Here is a tiny trained network, its code and every weight. The questions are about switching its units off for an input and a class, where a switched-off unit gives its printed mean instead of its output.

import numpy as np


def w(rows, s, z=0):
    codes = np.array(rows[::2]) - 128.0
    scale = np.full(codes.shape[1], s)
    scale[-1] = z or s
    return codes * scale


def norm(h):
    return h / np.sqrt((h * h).mean(-1, keepdims=True) + 1e-5)


def f(y):
    return y / 2 * (1 + np.tanh(0.7978845608 * (y + 0.044715 * y**3)))


def log_softmax(a):
    a = a - a.max(-1, keepdims=True)
    return a - np.log(np.exp(a).sum(-1, keepdims=True))


def net(x, mask):
    res = np.array(x, float).reshape(1, 2) / 4 @ E
    u = 0
    for l in range(3):
        y = f(norm(res) @ A[l][:, :-1].T + A[l][:, -1])
        res = res + np.where(mask[u : u + 4], y, B[l][:, -1]) @ B[l][:, :-1]
        u += 4
    return log_softmax(norm(res)[-1] @ U[:, :-1].T + U[:, -1])


A, B = {}, {}
E = w([
[65,42,119],'x0',
[76,103,255],'x1',
],0.0062)
A[0] = w([
[188,157,248,184],'0.n1',
[60,66,114,186],'0.n2',
[182,209,158,9],'0.n3',
[104,154,154,143],'0.n4',
],0.012,0.0016)
B[0] = w([
[91,91,181,253],'0.n1',
[147,120,199,207],'0.n2',
[254,122,21,205],'0.n3',
[87,59,108,144],'0.n4',
],0.0084,0.0055)
A[1] = w([
[169,251,96,252],'1.n1',
[222,205,109,197],'1.n2',
[150,85,165,200],'1.n3',
[38,82,33,152],'1.n4',
],0.011,0.0028)
B[1] = w([
[98,25,192,243],'1.n1',
[177,2,94,255],'1.n2',
[138,207,128,200],'1.n3',
[129,237,107,160],'1.n4',
],0.0096,0.0059)
A[2] = w([
[48,174,177,254],'2.n1',
[124,211,167,55],'2.n2',
[205,254,65,179],'2.n3',
[237,89,219,199],'2.n4',
],0.0081,0.0038)
B[2] = w([
[69,251,71,211],'2.n1',
[200,113,127,133],'2.n2',
[254,167,31,150],'2.n3',
[40,56,151,253],'2.n4',
],0.0074,0.0064)
U = w([
[208,199,28,10],'0',
[27,195,199,231],'1',
[192,10,80,254],'2',
],0.012,0.0014)

Each question gives the input, the list of numbers given to net, and the class t.
The units are the neurons (one row each of A and B). Each row of codes is followed by its name. A weight is (code - 128) times the scale printed after its matrix; where a second scale follows, it is the last column's (A, B and U).
mask holds one flag per neuron, layer by layer. A switched-off neuron (its flag False) gives its mean, the last column of its row in B, instead of its output. The means were averaged over made-up inputs and are rounded, as every weight is.
A unit's drop is (log p(t) with every unit on - log p(t) with that unit switched off) / (log p(t) with every unit on - log p(t) with every unit switched off).
The circuit of an input: a set's keep is (log p(t) with only the set's units on - log p(t) with every unit switched off) / (log p(t) with every unit on - log p(t) with every unit switched off). Starting from all 12 units, units are removed one at a time, each time the one whose removal leaves the highest keep (on an exact tie, the one counted first), for as long as the keep stays at least 0.8.
circuit, biggest first: the units of the circuit, biggest drop first
k most important neurons: the k neurons with the biggest drops, biggest first
top k neurons in layer l: the k neurons of layer l with the biggest drops, biggest first
drop when u is switched off: that unit's drop, to one decimal
input [2,-5], class 0: circuit, biggest first => [1.n4]
input [-1,1], class 1: top 2 neurons in layer 1 => [1.n2 1.n3]
input [6,0], class 1: 2 most important neurons => [0.n2 1.n2]
input [6,-8], class 0: 2 most important neurons => [1.n4 0.n3]
input [4,-2], class 0: 4 most important neurons => [1.n1 1.n3 0.n1 1.n2]
input [-1,2], class 1: 2 most important neurons => [0.n1 1.n2]
input [5,-7], class 0: 2 most important neurons => [1.n4 0.n3]
input [3,1], class 1: 3 most important neurons => [0.n2 0.n3 1.n2]
input [6,5], class 1: drop when 1.n2 is switched off => 0.2
input [7,4], class 1: drop when 1.n2 is switched off => 0.2
input [0,3], class 1: drop when 1.n2 is switched off => 0.1
